Below are the code and all the weights of a small trained network. Each question names an input and a class and asks about switching units off, where a switched-off unit gives its printed mean instead of its output.

import numpy as np


def w(rows, s, z=0):
    codes = np.array(rows[::2]) - 128.0
    scale = np.full(codes.shape[1], s)
    scale[-1] = z or s
    return codes * scale


def f(y):
    return np.maximum(y, 0)


def log_softmax(a):
    a = a - a.max(-1, keepdims=True)
    return a - np.log(np.exp(a).sum(-1, keepdims=True))


def net(x, mask):
    res = np.array(x, float).reshape(1, 8) / 4 @ E
    y = f(res @ A[0][:, :-1].T + A[0][:, -1])
    res = res + np.where(mask, y, B[0][:, -1]) @ B[0][:, :-1]
    return log_softmax(res[-1] @ U[:, :-1].T + U[:, -1])


A, B = {}, {}
E = w([
[205,21,148,29,114],'x0',
[158,102,22,128,250],'x1',
[125,129,124,126,125],'x2',
[231,254,126,81,134],'x3',
[133,128,124,131,124],'x4',
[127,128,126,127,127],'x5',
[132,128,128,131,128],'x6',
[131,128,131,130,129],'x7',
],0.016)
A[0] = w([
[43,125,118,227,146,152],'N1',
[57,128,131,210,62,255],'N2',
[110,181,79,239,171,158],'N3',
[110,148,177,226,19,233],'N4',
[245,100,70,91,170,95],'N5',
[173,154,180,101,34,174],'N6',
[94,229,92,181,140,165],'N7',
[193,59,243,32,55,147],'N8',
[178,214,166,80,164,146],'N9',
[97,24,92,126,134,162],'N10',
[167,218,133,96,107,135],'N11',
[90,252,154,191,79,151],'N12',
[230,171,89,36,165,34],'N13',
[128,112,27,158,226,185],'N14',
],0.012,0.0081)
B[0] = w([
[7,142,120,153,119,211],'N1',
[73,132,219,114,115,223],'N2',
[123,181,103,181,123,222],'N3',
[109,133,204,69,114,229],'N4',
[63,150,149,56,196,215],'N5',
[122,147,107,108,84,208],'N6',
[197,161,148,161,130,220],'N7',
[80,94,73,145,51,255],'N8',
[157,200,106,115,110,203],'N9',
[115,55,116,140,159,206],'N10',
[159,184,76,139,111,196],'N11',
[188,167,140,98,121,228],'N12',
[70,178,165,82,171,214],'N13',
[123,143,109,181,198,237],'N14',
],0.014,0.025)
U = w([
[56,189,200,58,162,225],'0',
[69,164,108,237,166,184],'1',
[222,213,165,104,68,128],'2',
[188,223,70,177,193,2],'3',
[105,34,131,124,40,159],'4',
[119,11,67,95,221,76],'5',
[86,208,10,110,41,60],'6',
],0.012,0.0058)

Each question gives the input, the list of numbers given to net, and the class t.
The units are the neurons (one row each of A and B). Each row of codes is followed by its name. A weight is (code - 128) times the scale printed after its matrix; where a second scale follows, it is the last column's (A, B and U).
mask holds one flag per neuron, in row order. A switched-off neuron (its flag False) gives its mean, the last column of its row in B, instead of its output. The means were averaged over made-up inputs and are rounded, as every weight is.
A unit's drop is (log p(t) with every unit on - log p(t) with that unit switched off) / (log p(t) with every unit on - log p(t) with every unit switched off).
The circuit of an input: a set's keep is (log p(t) with only the set's units on - log p(t) with every unit switched off) / (log p(t) with every unit on - log p(t) with every unit switched off). Starting from the 12 units with the biggest drops (on a tie, the unit counted first), units are removed one at a time, each time the one whose removal leaves the highest keep (on an exact tie, the one counted first), for as long as the keep stays at least 0.8.
circuit, biggest first: the units of the circuit, biggest drop first
top k neurons: the k neurons with the biggest drops, biggest first
drop of u: that unit's drop, to one decimal
input [7,-2,-8,3,0,7,-6,2], class 6: circuit, biggest first : (N8)
input [-4,-3,0,1,-5,5,-4,-5], class 2: circuit, biggest first : (N5, N12)
input [-7,1,6,-1,-7,6,-4,-8], class 1: top 2 neurons : (N3, N5)
input [2,0,7,4,6,-2,6,2], class 6: top 3 neurons : (N2, N4, N11)
input [-3,0,-2,7,-5,-5,5,-4], class 2: top 2 neurons : (N14, N12)
input [5,0,4,1,2,7,-3,-7], class 6: top 3 neurons : (N8, N2, N4)
input [6,0,-6,-6,-7,-5,7,2], class 4: top 2 neurons : (N8, N14)
input [0,5,4,-8,4,0,3,7], class 1: top 2 neurons : (N1, N14)
input [-2,5,8,1,6,8,-8,-2], class 3: top 2 neurons : (N8, N2)
input [6,7,0,-3,2,-4,7,8], class 5: drop of N2 : 0.0
input [0,5,5,3,4,-3,-4,-6], class 3: drop of N14 : 0.3
input [1,-8,3,-1,-1,8,1,-5], class 4: drop of N8 : 0.5
